Here is a tiny trained network, its code and every weight. The questions are about switching its units off for an input and a target symbol, where a switched-off unit gives its printed mean instead of its output.

import numpy as np


def w(rows, s, z=0):
    codes = np.array(rows[::2]) - 128.0
    scale = np.full(codes.shape[1], s)
    scale[-1] = z or s
    return codes * scale


def norm(h):
    return h / np.sqrt((h * h).mean(-1, keepdims=True) + 1e-5)


def f(y):
    return y / 2 * (1 + np.tanh(0.7978845608 * (y + 0.044715 * y**3)))


def softmax(a):
    e = np.exp(a - a.max(-1, keepdims=True))
    return e / e.sum(-1, keepdims=True)


def log_softmax(a):
    a = a - a.max(-1, keepdims=True)
    return a - np.log(np.exp(a).sum(-1, keepdims=True))


def net(x, mask):
    ids = ['βγδζηλτφψω'.index(c) for c in x.split()]
    T = len(ids)
    res = E[ids] + P[:T]
    r = norm(res)
    for j in range(3):
        rows = slice(2 * j, 2 * j + 2)
        q, k, v = (r @ M[0][rows].T for M in (Q, K, V))
        z = softmax(np.where(np.tri(T) > 0, q @ k.T / 2**0.5, -1e9)) @ v
        o = O[0][rows]
        res = res + np.where(mask[j], z, o[:, -1]) @ o[:, :-1]
    y = f(norm(res) @ A[0][:, :-1].T + A[0][:, -1])
    res = res + np.where(mask[3:7], y, B[0][:, -1]) @ B[0][:, :-1]
    return log_softmax(norm(res)[-1] @ U[:, :-1].T + U[:, -1])


Q, K, V, O, A, B = {}, {}, {}, {}, {}, {}
E = w([
[139,44,128,147,124,136],'β',
[162,154,85,163,162,133],'γ',
[93,162,140,156,212,181],'δ',
[78,95,170,108,216,5],'ζ',
[151,108,155,192,162,163],'η',
[134,65,144,156,76,128],'λ',
[68,141,158,195,84,173],'τ',
[109,47,112,160,122,154],'φ',
[189,165,130,151,140,108],'ψ',
[139,96,59,128,118,121],'ω',
],0.02)
P = w([
[172,147,108,105,70,191],'0',
[171,133,109,111,90,150],'1',
[169,120,105,128,102,126],'2',
[161,117,107,134,110,105],'3',
[152,117,110,141,121,89],'4',
[143,120,111,145,128,73],'5',
[136,121,114,153,130,57],'6',
[123,123,112,159,136,44],'7',
[111,124,118,168,139,28],'8',
[116,105,105,179,154,3],'9',
],0.013)
Q[0] = w([
[126,215,69,27,136,114],'H0',
[118,157,172,13,107,216],'H0',
[70,199,144,2,67,167],'H1',
[169,183,135,191,175,141],'H1',
[166,145,110,99,142,74],'H2',
[93,200,119,41,78,181],'H2',
],0.013)
K[0] = w([
[181,93,147,137,99,237],'H0',
[166,145,120,78,106,190],'H0',
[190,119,116,74,105,251],'H1',
[61,90,125,59,123,70],'H1',
[100,119,120,85,129,130],'H2',
[186,54,97,83,114,135],'H2',
],0.016)
V[0] = w([
[39,124,116,83,165,175],'H0',
[144,175,23,112,154,112],'H0',
[111,57,101,90,7,77],'H1',
[87,201,202,129,102,107],'H1',
[99,109,117,146,79,153],'H2',
[100,197,92,168,149,171],'H2',
],0.019)
O[0] = w([
[172,64,28,106,126,49,21],'H0',
[7,136,76,62,35,168,102],'H0',
[136,133,177,121,51,42,155],'H1',
[170,179,103,73,102,171,43],'H1',
[97,224,72,156,165,84,117],'H2',
[192,101,48,98,118,148,254],'H2',
],0.018,0.0089)
A[0] = w([
[210,165,108,248,195,170,2],'N0',
[199,132,185,120,189,148,21],'N1',
[54,118,215,117,149,135,112],'N2',
[114,101,146,226,196,138,45],'N3',
],0.012,0.0032)
B[0] = w([
[83,116,105,115,184,82,254],'N0',
[6,139,79,120,138,165,187],'N1',
[153,178,36,76,130,110,216],'N2',
[75,31,169,190,137,116,207],'N3',
],0.016,0.0072)
U = w([
[127,101,177,148,110,99,98],'β',
[37,135,99,80,87,169,91],'γ',
[182,95,78,71,130,155,173],'δ',
[98,118,168,10,153,89,134],'ζ',
[68,72,152,149,223,144,67],'η',
[199,156,216,138,80,89,253],'λ',
[135,217,68,121,156,72,81],'τ',
[130,91,148,169,101,84,51],'φ',
[117,188,183,88,116,197,223],'ψ',
[46,124,93,79,18,61,92],'ω',
],0.011,0.0039)

Each question gives the input, a string of symbols that net reads in full, and the target symbol t.
The units are the heads (2 rows each of Q, K, V and O) and the neurons (one row each of A and B). Each row of codes is followed by its name. A weight is (code - 128) times the scale printed after its matrix; where a second scale follows, it is the last column's (O, A, B and U).
mask holds one flag per unit, heads first, then neurons. A switched-off unit (its flag False) gives its mean, the last column of its rows in O or B, instead of its output. The means were averaged over made-up inputs and are rounded, as every weight is.
A unit's drop is (log p(t) with every unit on - log p(t) with that unit switched off) / (log p(t) with every unit on - log p(t) with every unit switched off).
The circuit of an input: a set's keep is (log p(t) with only the set's units on - log p(t) with every unit switched off) / (log p(t) with every unit on - log p(t) with every unit switched off). Starting from all 7 units, units are removed one at a time, each time the one whose removal leaves the highest keep (on an exact tie, the one counted first), for as long as the keep stays at least 0.8.
units of the circuit, in order: the units of the circuit, biggest drop first
unit that matters most: the unit with the biggest drop
k most important neurons: the k neurons with the biggest drops, biggest first
drop of u: that unit's drop, to one decimal
input γ δ η γ λ δ ψ η, target ψ: unit that matters most -> H0
input τ ω η η ζ, target τ: units of the circuit, in order -> [H2, H1]
input η η ω γ, target ω: units of the circuit, in order -> [H0, H1]
input ζ γ ψ λ, target λ: 2 most important neurons -> [N0, N3]
input δ β ψ ζ, target δ: units of the circuit, in order -> [H2, H1]
input η γ ζ, target ζ: units of the circuit, in order -> [N2, H1, H2]
input λ γ λ ζ η δ τ, target τ: units of the circuit, in order -> [H1, H2, N1]
input η η η ω η ζ, target ζ: units of the circuit, in order -> [H1, N2, H2]
input δ η λ ω, target λ: units of the circuit, in order -> [H1, H0]
input η β δ γ δ δ ψ ω λ β, target λ: units of the circuit, in order -> [H1, N1]
input δ λ δ γ, target δ: 3 most important neurons -> [N1, N3, N0]
input γ ψ η ω ζ λ η η ψ, target ψ: drop of H1 -> 0.6
input η ω η φ ζ γ η ω, target ω: drop of H0 -> 0.3
input λ λ β λ τ δ, target τ: drop of N2 -> -0.1
input λ τ γ β, target γ: unit that matters most -> H0
